Below are the code and all the weights of a small trained network. Each question names an input and a class and asks about switching units off, where a switched-off unit gives its printed mean instead of its output.

import numpy as np


def w(rows, s, z=0):
    codes = np.array(rows[::2]) - 128.0
    scale = np.full(codes.shape[1], s)
    scale[-1] = z or s
    return codes * scale


def norm(h):
    return h / np.sqrt((h * h).mean(-1, keepdims=True) + 1e-5)


def f(y):
    return y / 2 * (1 + np.tanh(0.7978845608 * (y + 0.044715 * y**3)))


def log_softmax(a):
    a = a - a.max(-1, keepdims=True)
    return a - np.log(np.exp(a).sum(-1, keepdims=True))


def net(x, mask):
    res = np.array(x, float).reshape(1, 3) / 4 @ E
    u = 0
    for l in range(3):
        y = f(norm(res) @ A[l][:, :-1].T + A[l][:, -1])
        res = res + np.where(mask[u : u + 9], y, B[l][:, -1]) @ B[l][:, :-1]
        u += 9
    return log_softmax(norm(res)[-1] @ U[:, :-1].T + U[:, -1])


A, B = {}, {}
E = w([
[109,25,157],'x0',
[255,67,163],'x1',
[113,92,4],'x2',
],0.0085)
A[0] = w([
[108,49,178,69],'L0N0',
[200,171,90,46],'L0N1',
[100,142,163,69],'L0N2',
[105,140,117,199],'L0N3',
[170,145,112,5],'L0N4',
[90,135,3,240],'L0N5',
[113,67,163,103],'L0N6',
[103,126,53,223],'L0N7',
[113,77,153,165],'L0N8',
],0.022,0.0027)
B[0] = w([
[184,183,91,178],'L0N0',
[147,59,161,175],'L0N1',
[107,155,115,145],'L0N2',
[94,88,155,150],'L0N3',
[148,94,152,140],'L0N4',
[1,154,162,249],'L0N5',
[165,170,95,164],'L0N6',
[67,142,138,200],'L0N7',
[144,160,95,160],'L0N8',
],0.036,0.013)
A[1] = w([
[136,121,131,73],'L1N0',
[5,160,116,252],'L1N1',
[110,164,126,142],'L1N2',
[174,63,204,53],'L1N3',
[139,146,90,69],'L1N4',
[77,134,44,210],'L1N5',
[140,145,192,110],'L1N6',
[96,83,123,204],'L1N7',
[113,172,147,173],'L1N8',
],0.022,0.0027)
B[1] = w([
[128,125,107,124],'L1N0',
[31,220,180,249],'L1N1',
[135,85,173,153],'L1N2',
[147,6,11,158],'L1N3',
[167,149,154,137],'L1N4',
[105,126,252,167],'L1N5',
[82,100,127,139],'L1N6',
[132,122,132,154],'L1N7',
[127,74,173,160],'L1N8',
],0.025,0.02)
A[2] = w([
[112,93,103,137],'L2N0',
[103,123,102,248],'L2N1',
[141,136,133,51],'L2N2',
[156,131,69,121],'L2N3',
[251,190,154,117],'L2N4',
[54,41,28,241],'L2N5',
[96,110,248,159],'L2N6',
[58,154,116,254],'L2N7',
[42,174,118,153],'L2N8',
],0.016,0.002)
B[2] = w([
[133,102,152,136],'L2N0',
[134,126,159,149],'L2N1',
[126,134,117,122],'L2N2',
[102,88,128,152],'L2N3',
[126,166,4,220],'L2N4',
[132,86,237,189],'L2N5',
[163,231,120,255],'L2N6',
[151,132,198,228],'L2N7',
[155,109,222,251],'L2N8',
],0.029,0.0093)
U = w([
[202,179,31,124],'0',
[66,172,228,250],'1',
[175,4,129,19],'2',
],0.015,0.0022)

Each question gives the input, the list of numbers given to net, and the class t.
The units are the neurons (one row each of A and B). Each row of codes is followed by its name. A weight is (code - 128) times the scale printed after its matrix; where a second scale follows, it is the last column's (A, B and U).
mask holds one flag per neuron, layer by layer. A switched-off neuron (its flag False) gives its mean, the last column of its row in B, instead of its output. The means were averaged over made-up inputs and are rounded, as every weight is.
A unit's drop is (log p(t) with every unit on - log p(t) with that unit switched off) / (log p(t) with every unit on - log p(t) with every unit switched off).
unit that matters most: the unit with the biggest drop
top k neurons: the k neurons with the biggest drops, biggest first
top k neurons in layer l: the k neurons of layer l with the biggest drops, biggest first
drop of u: that unit's drop, to one decimal
input [4,-1,-8], class 0: top 2 neurons -> [L0N5 L1N1]
input [4,3,3], class 0: unit that matters most -> L0N5
input [0,7,0], class 2: top 3 neurons -> [L0N5 L1N3 L0N1]
input [-2,8,-6], class 2: top 2 neurons -> [L0N5 L1N3]
input [-2,6,-6], class 2: top 2 neurons -> [L0N5 L1N1]
input [2,-1,-6], class 0: top 2 neurons in layer 0 -> [L0N5 L0N7]
input [0,2,-1], class 0: drop of L0N5 -> 0.9
input [-2,4,-2], class 2: drop of L2N1 -> 0.0
input [8,-3,-5], class 0: drop of L1N8 -> 0.0
input [-2,4,-6], class 2: top 2 neurons in layer 1 -> [L1N1 L1N3]
input [-7,2,-7], class 2: top 2 neurons -> [L0N5 L1N3]
